In the rows, zero is written as 472.

Start, symbols taken left to right, then the node you end at.
Each answer is a row, close to the row of the node it stands for.
557,621,272,470,545,504,476,264,300,868,286,454,906,528,723,266,437,458,475,521,348,568,348,376,428,537,565,483,267,317,239,494,199,673,428,405,419,290,493,489,595,511,510,182,465,234,618,538,571,431,302,263,583,595,365,372,325,503,720,576,472,470,578,686,436,519,562,762,482,477,782,358,701,588,375,411,524,395,687,628,584,594,733,351,420,507,272,619,661,503,500,524,423,91,808,447,732,508,403,518,319,430,623,704,510,390,596,509,502,477,500,563,504,379,577,212,330,274,428,557,588,475,156,590,393,442,554,789
h: 530,704,544,566,655,368,279,358,537,647,332,549,332,396,488,419,619,285,615,357,452,550,477,296,618,591,263,622,361,600,478,368,378,652,556,381,483,127,377,213,522,462,436,345,557,631,387,527,755,579,299,382,665,630,510,523,454,397,428,692,438,577,501,173,510,559,341,412,559,427,589,191,574,515,362,425,355,402,713,594,551,487,501,277,746,398,366,224,501,279,417,554,376,327,694,404,526,592,286,572,602,560,471,675,392,500,427,373,615,239,295,365,338,419,616,457,372,601,293,302,600,463,184,385,422,445,526,812
586,130,143,485,527,375,739,427,378,400,537,456,750,750,698,396,392,692,225,414,230,388,418,544,485,504,598,465,530,443,327,500,432,390,226,644,339,565,511,792,413,576,537,469,225,249,551,632,484,321,558,471,310,492,372,479,335,597,628,378,385,396,379,882,410,315,703,682,338,487,565,583,469,568,454,326,498,401,380,637,433,500,641,348,282,663,416,622,574,545,526,581,408,303,496,519,508,455,717,450,278,474,504,561,368,321,471,761,318,607,471,606,340,483,472,522,354,310,544,673,533,313,522,619,313,602,508,338
d: 617,153,364,457,739,421,746,468,531,286,543,472,903,654,520,507,416,595,277,439,286,390,473,525,331,397,733,359,516,490,419,547,689,489,155,656,290,598,555,870,650,679,468,460,373,424,494,493,528,511,524,459,343,617,448,376,495,464,609,466,363,550,511,867,355,305,607,632,322,539,437,622,457,516,452,376,446,366,276,550,397,337,562,453,369,652,395,667,604,475,311,385,232,366,610,411,587,490,547,264,334,713,619,347,475,338,531,671,378,547,491,550,535,477,331,482,492,357,616,683,430,451,599,565,379,619,510,364
439,322,613,517,273,639,672,681,387,207,770,518,382,398,565,617,179,588,297,560,455,326,604,455,354,363,621,240,544,616,446,670,767,396,504,555,519,800,569,489,534,493,430,425,348,482,626,303,136,515,626,531,264,668,841,355,337,303,292,562,558,601,529,280,527,382,294,487,394,608,415,486,530,473,610,649,385,557,445,631,583,382,436,651,632,343,597,446,315,627,512,332,694,370,354,423,402,450,705,351,638,457,535,308,458,717,292,412,491,508,629,649,690,395,393,409,661,458,498,580,282,319,877,531,544,333,330,472
h: 532,433,279,406,478,568,473,595,330,564,518,472,530,681,517,610,282,445,448,603,221,528,613,488,258,226,653,164,531,274,278,350,339,664,622,431,672,681,461,652,457,381,634,501,435,323,570,494,252,553,455,397,318,337,592,557,249,400,406,732,439,388,546,637,532,367,714,507,559,643,594,580,449,602,468,653,637,607,384,537,561,454,377,643,395,186,532,767,300,615,556,405,863,454,362,452,316,340,532,662,655,359,302,623,613,652,397,387,455,630,524,616,709,486,505,297,365,104,415,592,512,439,439,551,569,636,412,523
531,449,698,481,540,465,589,537,490,221,567,647,298,306,270,473,538,436,496,405,699,556,609,322,535,516,352,354,430,796,588,591,847,390,548,622,304,479,628,442,553,567,326,317,517,693,418,348,593,713,492,445,455,685,577,238,527,383,282,408,517,421,641,281,448,379,269,466,290,499,489,576,551,347,629,627,359,339,457,430,455,531,209,571,888,428,527,230,514,484,468,510,293,414,565,476,493,517,475,413,530,741,704,227,431,506,434,357,497,391,621,418,622,424,277,619,645,551,453,363,382,435,651,239,475,252,606,558
d: 431,658,316,559,442,280,155,454,372,737,343,460,400,751,304,303,600,405,586,604,386,604,454,549,210,466,325,475,460,291,486,378,235,555,498,415,679,459,268,248,315,393,700,668,629,315,466,469,443,425,421,267,562,320,378,667,470,592,352,478,578,256,431,452,520,680,691,445,651,443,291,442,464,575,365,397,535,535,426,460,529,427,519,432,33,408,603,595,565,566,534,430,689,578,323,565,416,224,423,701,445,190,333,752,669,371,600,576,553,528,290,415,395,664,607,507,305,471,482,348,448,498,214,517,623,698,417,314
262,432,620,413,355,603,318,520,459,279,561,432,100,391,259,398,526,506,534,538,771,239,438,650,464,599,385,720,445,407,734,413,397,330,451,469,481,696,407,276,379,282,412,743,592,690,569,401,308,479,335,667,611,238,267,534,710,620,411,366,472,387,422,235,480,417,201,220,566,451,195,605,317,446,506,344,551,453,560,210,361,533,465,411,306,516,620,416,180,412,446,383,412,725,314,422,364,348,422,384,508,227,437,338,434,334,419,449,497,552,549,351,192,539,444,685,423,780,566,302,474,609,637,477,561,388,369,256
d: 516,717,556,599,510,503,196,516,456,688,259,524,404,494,386,503,573,333,668,290,442,552,446,318,669,620,296,548,433,570,509,441,390,556,538,506,400,118,295,193,505,389,441,330,554,474,417,485,641,577,295,356,672,604,362,426,479,466,403,662,377,598,554,201,448,625,272,435,504,448,581,266,572,401,512,538,316,351,808,515,640,549,415,251,695,428,438,423,549,359,455,649,441,384,641,354,562,615,222,625,637,535,518,483,513,458,496,426,605,179,433,339,448,474,655,399,410,513,318,313,390,514,226,404,520,501,599,922
423,532,643,424,626,491,252,298,542,621,283,543,314,334,518,478,628,304,583,453,625,699,400,379,797,708,268,578,387,687,505,476,449,617,470,480,387,116,539,123,530,573,514,288,588,594,337,566,670,471,372,479,524,612,300,442,439,317,459,547,363,567,502,254,501,595,246,390,561,305,542,313,502,415,332,397,422,368,658,579,620,500,526,184,682,517,432,296,684,289,424,599,260,346,533,340,512,671,307,580,522,488,546,651,408,432,605,294,556,211,326,399,274,522,644,424,611,613,313,226,568,532,357,330,486,521,617,693
d: 328,524,516,459,311,537,313,405,586,447,285,476,203,353,281,514,577,310,605,392,779,335,428,568,410,547,255,725,478,411,754,393,314,336,550,355,459,409,284,288,391,245,493,725,612,809,540,520,496,486,333,651,651,211,262,562,723,564,339,315,583,563,308,337,424,501,409,350,503,297,315,459,270,570,283,365,594,685,459,383,329,547,526,463,195,469,408,303,365,292,464,418,398,596,246,573,418,423,306,463,456,416,480,441,580,279,428,515,538,516,478,94,327,492,507,770,427,694,658,323,537,566,535,417,357,390,321,304
516,504,375,542,728,484,416,281,358,754,234,498,712,633,595,276,567,450,638,441,470,490,345,430,599,486,458,616,372,200,301,405,131,628,457,386,300,187,241,563,634,546,479,288,368,460,590,583,701,414,417,250,618,552,261,541,389,493,587,574,441,553,440,519,474,412,492,630,424,421,675,327,722,643,90,221,503,494,799,577,437,571,814,311,433,548,341,574,694,277,544,552,389,106,620,508,772,525,408,504,288,529,545,623,586,263,623,536,462,427,382,352,410,444,703,264,223,377,499,448,626,525,259,585,427,566,607,732
h: 415,644,631,430,625,481,273,413,431,583,247,496,358,189,460,478,644,333,653,429,547,670,443,381,766,634,257,703,301,532,449,549,340,581,573,492,492,75,467,149,599,523,374,183,560,572,401,595,696,603,268,440,592,588,248,367,445,364,472,439,436,651,460,111,441,636,370,282,583,381,513,223,413,493,512,360,403,226,542,582,561,572,418,282,700,532,390,265,553,216,384,643,264,459,565,384,580,626,352,614,608,438,574,685,420,354,512,247,538,192,360,490,256,372,623,417,465,688,339,229,474,582,335,325,448,475,598,702
557,577,408,436,588,406,438,325,354,816,317,374,994,581,642,242,425,435,569,482,323,515,424,369,602,385,600,401,427,279,259,486,198,609,381,492,432,205,542,597,564,468,536,263,377,218,567,545,517,441,422,233,535,570,402,386,265,389,651,556,417,498,619,685,473,474,550,647,437,534,735,287,715,461,312,337,521,407,666,587,538,532,725,259,321,535,282,632,787,337,418,554,479,264,611,339,663,439,594,532,419,416,555,720,565,353,584,669,529,352,349,669,542,426,596,333,285,331,409,684,557,495,130,563,462,445,582,723
d: 441,156,462,260,449,558,612,449,478,211,710,421,434,312,411,769,365,613,161,537,414,248,464,671,525,589,538,580,615,612,468,401,560,181,406,614,554,703,479,580,446,454,438,672,453,509,344,555,393,446,408,734,224,365,440,605,682,417,578,313,434,433,392,647,410,253,601,591,365,562,363,646,186,287,643,455,369,373,153,431,362,445,398,539,419,579,299,477,253,467,379,378,319,718,442,551,315,508,590,211,397,616,395,216,214,267,332,417,201,600,524,455,439,479,330,646,573,387,628,648,397,385,612,442,240,470,533,196
289,544,502,457,323,577,303,489,527,474,456,528,194,235,301,480,630,342,546,402,775,293,398,583,426,566,288,829,467,455,765,392,208,435,586,366,454,353,208,366,307,357,392,748,672,764,584,490,468,329,278,692,655,330,298,585,812,491,383,309,506,342,388,422,498,470,403,216,578,353,382,511,352,528,246,224,602,608,497,329,351,528,553,399,228,455,475,291,371,461,537,296,423,686,373,601,339,412,323,524,310,257,455,452,453,438,420,538,547,517,488,136,214,538,400,729,461,726,718,216,646,587,457,447,351,391,368,351
d: 459,533,697,473,588,459,250,363,542,733,285,493,317,253,457,580,694,312,617,378,506,570,432,408,731,637,307,569,414,600,439,477,540,598,569,543,436,162,544,35,527,464,487,242,595,505,337,538,738,566,360,527,585,574,324,348,534,456,452,535,404,637,551,195,486,563,260,400,586,239,611,288,465,493,376,324,420,323,629,516,475,593,477,257,657,530,362,361,632,315,443,661,240,359,621,361,531,618,257,548,456,538,480,557,406,381,513,430,534,268,441,434,265,314,639,425,457,647,311,223,517,641,205,416,455,525,702,808
519,503,393,567,437,509,318,518,276,651,395,489,477,763,588,556,352,407,560,388,149,608,498,478,159,221,589,135,592,332,264,414,379,749,479,501,541,579,307,601,441,438,617,621,503,193,538,574,360,531,582,268,514,516,659,577,257,509,422,682,624,501,601,553,348,503,658,402,715,569,463,424,516,574,528,612,531,551,524,571,644,363,477,597,439,140,526,793,329,561,568,447,785,426,467,472,319,466,554,611,650,424,432,621,787,684,472,577,604,367,345,593,769,510,532,138,359,397,469,522,480,370,458,684,645,670,340,584
h d: 421,571,679,437,525,342,497,544,540,235,490,523,326,212,368,569,635,337,565,303,703,499,571,318,552,519,278,442,450,837,674,628,781,343,529,286,490,358,739,198,560,574,257,358,617,565,389,282,595,546,531,481,531,627,637,429,560,290,318,359,440,378,522,116,540,655,224,377,410,495,390,443,526,297,578,601,435,495,391,353,527,496,245,715,732,359,593,182,508,584,585,488,465,596,381,516,509,452,277,484,529,587,464,339,335,549,516,182,589,267,664,349,477,551,385,646,557,695,428,452,274,372,539,203,539,225,400,471
459,418,661,536,317,729,613,679,373,264,720,486,492,414,623,598,247,566,240,474,409,422,544,387,390,355,597,237,466,525,393,500,824,325,426,583,564,763,709,565,543,544,454,436,399,444,543,309,245,447,614,517,234,589,712,296,384,372,313,480,487,513,472,312,488,409,231,376,334,677,477,600,597,344,615,559,330,559,357,585,416,468,328,705,568,453,498,417,265,567,552,392,642,393,353,505,499,404,709,346,688,462,321,194,480,679,371,345,547,661,649,686,643,377,329,455,643,559,521,555,342,359,845,537,644,242,419,343
h h d: 513,387,715,633,590,400,500,655,450,234,583,650,409,268,480,588,505,426,466,497,635,490,665,235,601,553,472,373,450,738,633,567,861,391,519,590,435,446,753,398,571,586,532,249,489,505,403,310,512,616,490,485,425,656,629,206,533,295,278,413,473,568,540,258,637,396,191,350,359,568,379,489,521,246,639,587,393,443,405,550,390,474,317,620,892,458,492,197,514,367,463,519,293,491,587,377,570,557,380,369,557,752,655,102,323,488,412,371,409,374,615,432,489,491,375,668,672,520,504,438,302,493,700,277,450,335,378,519
467,125,517,360,427,511,550,449,555,185,685,429,362,258,349,699,409,562,140,388,528,332,432,597,709,617,486,654,526,595,647,515,660,205,364,604,364,643,514,521,444,522,433,649,317,633,377,626,413,294,519,835,342,419,409,435,720,502,565,197,301,544,291,515,385,402,489,447,548,476,246,611,239,437,481,440,326,465,186,450,347,497,422,415,540,827,431,389,383,309,318,412,147,743,437,450,487,563,467,260,593,559,346,362,267,239,363,373,351,539,516,460,319,391,336,623,643,564,538,544,547,382,635,529,191,492,556,101
h d h d: 543,172,515,374,425,582,660,400,710,174,602,377,264,296,401,555,548,603,176,437,526,451,496,649,734,622,574,571,484,593,658,527,675,241,337,492,384,543,531,515,488,561,388,623,401,698,470,453,360,352,563,791,293,444,247,469,643,563,518,203,418,488,271,444,436,340,460,548,527,560,406,592,233,522,557,347,321,376,79,415,364,401,435,497,432,796,398,511,333,341,325,444,156,758,374,491,311,522,484,268,426,556,476,351,163,378,405,382,356,486,401,508,246,518,380,654,553,711,571,491,475,472,607,411,244,450,480,119
431,751,499,558,533,333,264,472,406,566,355,394,314,472,412,425,617,398,674,426,488,593,354,502,304,356,284,446,305,322,647,311,182,628,496,370,678,492,304,265,260,283,537,644,693,404,572,442,551,442,514,314,743,323,378,606,444,550,355,530,526,320,508,248,604,764,551,317,630,457,362,495,446,476,416,428,663,594,582,251,606,422,423,615,165,147,617,409,560,610,569,448,752,750,317,548,451,390,232,791,343,264,410,832,695,521,583,489,611,401,378,373,344,645,487,447,329,508,385,529,368,589,167,448,603,454,293,436
d d d: 451,630,644,515,545,513,465,586,569,273,453,581,291,260,337,523,608,384,489,426,662,480,553,277,587,515,419,476,420,729,487,567,792,336,570,468,516,429,613,268,501,565,368,351,523,586,228,362,586,560,433,398,574,596,535,369,498,360,384,358,440,589,660,141,606,592,240,395,275,593,539,477,558,284,617,544,367,384,424,420,516,462,238,665,736,288,500,153,528,470,556,549,371,597,448,540,462,568,408,485,458,504,449,350,303,612,394,240,522,406,625,313,530,515,373,621,664,766,348,368,329,368,555,213,641,204,501,507
447,429,674,563,503,363,677,575,489,257,585,732,388,225,402,504,562,382,362,503,632,407,622,327,640,666,290,442,491,747,503,645,924,312,445,544,397,526,754,291,675,639,295,243,491,631,405,331,628,606,470,474,396,560,473,244,579,373,310,512,423,600,635,283,548,424,290,381,327,423,459,438,546,378,643,574,408,407,569,595,440,511,277,550,788,357,523,260,406,401,406,439,306,456,520,424,545,581,464,286,475,694,639,180,316,475,358,280,492,366,611,389,582,366,312,626,788,603,397,401,294,433,621,152,477,317,536,488
h d: 416,512,299,390,456,568,308,449,335,431,451,351,615,673,554,598,264,536,484,556,195,468,587,608,338,143,598,181,583,319,276,493,317,569,495,394,583,688,511,673,475,329,684,621,467,269,515,423,312,478,513,416,348,403,723,726,132,444,510,630,620,435,455,625,475,300,772,529,498,703,618,521,455,508,576,712,477,624,276,455,483,425,422,677,410,258,575,648,278,473,545,324,873,387,359,393,274,361,420,552,533,395,248,553,634,680,385,540,476,641,425,706,736,471,467,204,359,241,364,560,419,444,568,674,533,567,446,454
473,584,345,446,636,443,447,270,372,802,289,468,724,513,509,342,472,497,574,470,338,507,418,404,650,427,476,644,425,252,405,408,131,702,541,474,336,252,270,578,588,508,357,402,383,467,681,603,622,342,314,318,644,555,372,509,374,566,607,530,350,526,490,657,503,494,648,526,490,323,758,360,585,507,151,211,637,476,820,428,555,687,659,277,423,578,364,567,723,349,505,538,383,213,665,411,691,559,270,562,387,499,548,663,522,400,544,581,446,350,438,315,395,429,658,387,255,475,463,475,686,524,235,602,426,617,676,756
h h h h: 662,657,346,554,472,511,274,661,336,631,409,445,578,742,613,582,379,389,535,474,112,637,630,512,224,253,619,157,610,362,281,423,321,654,484,405,588,572,432,528,442,518,636,586,425,129,515,401,230,440,641,326,508,413,611,538,141,461,449,762,635,490,557,597,451,516,568,499,600,482,436,305,461,572,547,698,529,510,491,523,637,385,513,556,451,143,631,723,401,611,540,485,853,382,396,487,290,400,560,543,702,540,419,606,646,574,403,500,596,465,240,707,788,433,604,233,336,334,394,505,468,348,525,643,605,620,423,633
299,518,520,385,368,562,383,485,523,413,545,471,157,323,177,404,533,457,393,581,667,320,469,679,385,587,322,691,448,539,674,403,435,283,431,431,479,730,448,241,354,340,512,764,602,706,491,427,313,591,351,715,681,250,242,482,758,488,341,314,608,445,324,357,462,565,227,307,544,428,258,637,331,439,445,336,526,491,441,363,492,570,463,545,327,550,474,314,297,419,292,428,478,632,285,511,511,406,453,381,445,211,442,355,473,422,430,439,562,555,453,236,195,409,422,665,610,760,543,307,577,695,579,406,612,325,403,233
h h d h: 518,529,294,545,599,432,515,281,403,836,256,383,811,526,691,296,403,474,577,487,266,524,477,334,501,420,534,488,216,220,279,401,266,628,486,373,404,262,550,516,542,571,581,279,375,330,549,598,551,430,401,264,533,672,383,489,227,447,653,496,483,489,602,701,476,462,627,686,500,455,792,277,746,552,311,403,561,465,679,613,530,588,808,313,373,511,381,611,670,535,463,509,432,224,726,411,704,601,528,557,402,437,554,650,548,395,500,533,484,464,412,649,553,382,726,305,212,310,430,658,521,519,137,572,515,373,535,809
540,161,375,448,630,506,724,500,528,436,514,427,802,644,562,402,452,646,219,546,292,480,530,478,519,400,702,373,527,527,335,594,689,462,173,692,343,542,524,848,457,591,368,463,295,378,602,571,515,448,611,454,213,594,520,350,438,587,612,394,372,341,386,964,441,246,567,741,408,470,483,558,485,550,547,337,471,390,364,582,507,369,546,441,544,760,364,579,686,405,441,483,228,453,575,415,611,461,610,264,281,752,612,289,282,341,615,575,315,486,494,548,616,399,553,492,451,300,533,690,407,374,580,491,279,647,583,356
h h d h: 431,196,378,330,464,495,515,500,623,255,548,358,475,338,488,600,280,732,318,529,533,326,553,697,552,524,612,585,667,463,608,436,519,235,411,536,533,488,511,727,377,432,475,670,363,610,377,538,517,478,482,802,248,434,401,482,687,458,565,302,431,463,237,570,305,189,532,532,369,589,354,713,240,457,528,458,444,435,198,388,299,357,404,500,478,673,424,493,317,403,406,362,310,707,396,464,256,505,602,151,484,574,400,245,214,320,426,466,267,611,542,428,446,491,453,581,537,450,664,637,477,330,741,446,319,506,482,166
481,577,380,558,614,523,458,319,403,811,231,488,719,498,488,304,426,392,619,505,378,575,290,493,540,373,479,662,325,308,352,371,152,591,454,440,478,203,401,576,643,515,385,324,377,461,624,603,541,396,377,300,609,550,327,469,425,633,526,552,331,426,469,670,562,387,554,613,422,497,673,350,562,594,277,201,545,369,760,505,539,514,630,221,321,493,365,562,572,273,619,536,484,170,545,483,731,449,360,569,347,480,551,760,529,350,578,536,407,450,359,441,431,487,633,399,304,273,478,546,674,648,312,576,387,559,574,683
d: 422,204,550,333,451,496,579,435,613,193,634,419,364,292,375,596,393,552,280,345,494,390,449,732,717,613,508,626,517,581,633,637,663,292,405,573,394,475,499,616,394,511,377,592,372,705,428,457,383,373,535,837,354,435,381,531,708,516,535,209,366,496,316,393,280,349,426,426,490,467,256,723,337,457,551,383,307,391,188,386,289,442,418,405,470,793,485,435,408,444,377,504,171,731,329,489,341,546,588,266,465,491,431,333,299,337,432,451,373,565,638,418,281,555,424,724,634,613,569,529,547,399,497,458,290,497,572,178
563,173,228,621,559,346,837,388,378,573,576,411,698,703,512,401,350,734,230,558,296,388,360,475,385,467,605,523,441,354,310,479,473,499,264,643,404,598,474,716,490,568,443,454,174,456,663,611,352,373,494,406,358,641,238,455,332,500,625,459,495,387,410,906,444,275,793,769,331,594,558,508,494,517,401,348,534,416,326,622,431,478,593,524,266,674,498,582,565,512,430,632,360,325,502,458,598,375,657,412,372,482,472,463,408,335,543,814,296,629,296,519,575,482,548,514,338,284,584,773,450,288,434,573,327,706,520,305
h d h: 499,298,402,463,647,432,827,387,485,475,584,420,829,653,485,554,358,596,329,543,312,432,508,529,433,412,677,398,514,550,389,540,687,489,149,703,298,485,542,933,518,703,445,532,211,289,465,551,584,465,457,522,254,545,448,392,522,493,671,427,307,495,347,764,495,281,587,581,377,507,457,513,526,427,635,318,476,376,280,520,348,379,514,406,400,711,353,513,555,452,329,401,175,344,657,472,587,428,644,282,159,712,536,358,341,317,516,660,308,488,501,543,599,501,320,416,379,177,527,717,392,461,618,472,297,702,539,406
601,516,312,471,357,490,245,649,353,560,414,410,485,812,594,422,343,436,534,419,138,680,517,510,191,235,579,164,625,372,290,432,242,665,550,447,607,528,372,484,529,422,725,519,311,164,519,448,364,447,624,352,487,475,693,604,158,425,573,754,482,440,604,484,393,550,706,453,562,569,479,352,633,605,568,619,531,457,471,511,609,327,471,521,323,244,648,708,385,552,630,475,903,440,445,514,296,434,513,525,720,348,369,616,748,676,468,505,574,525,288,633,655,456,589,192,325,386,467,526,517,522,438,547,583,655,366,621
d h d h: 645,620,474,489,360,494,210,638,301,584,432,409,579,712,588,453,362,418,580,365,151,612,543,434,307,295,559,111,527,350,332,414,385,661,429,502,587,601,351,585,470,330,594,587,369,114,623,418,349,449,660,298,497,541,721,618,190,491,403,779,562,470,545,599,349,614,601,415,463,572,421,351,468,532,539,672,481,532,522,608,541,344,428,548,435,263,552,663,454,629,613,426,867,509,411,528,164,473,407,502,779,478,307,644,676,639,560,648,476,440,439,620,828,468,608,204,389,317,386,504,479,454,440,688,682,622,391,561
504,579,662,371,558,359,297,329,558,601,283,573,284,340,622,461,671,377,649,408,508,575,408,379,774,714,284,677,250,560,446,544,333,553,584,474,470,125,505,133,452,587,406,226,500,558,338,540,722,548,316,456,703,534,310,343,564,268,455,470,325,537,472,175,438,677,330,355,601,349,576,353,500,382,434,292,313,442,583,472,531,599,419,312,720,524,432,356,727,276,410,685,237,426,533,414,611,586,291,699,487,546,583,571,394,395,553,287,555,290,320,539,286,485,680,484,502,691,396,272,497,487,315,352,450,559,639,742
d h: 592,160,475,367,427,549,621,415,644,194,635,407,336,280,344,583,437,597,238,365,550,289,415,635,665,610,489,698,529,608,658,452,680,197,280,755,337,531,538,496,385,426,389,575,410,785,354,529,383,434,519,774,284,427,409,358,715,448,440,151,298,545,234,495,413,435,433,549,614,461,325,612,272,462,609,311,367,280,155,471,285,499,575,398,521,818,424,410,354,427,357,474,264,798,530,492,445,633,454,259,436,493,391,265,323,390,388,466,334,538,482,606,228,569,350,720,605,526,587,411,475,417,664,531,278,512,517,167
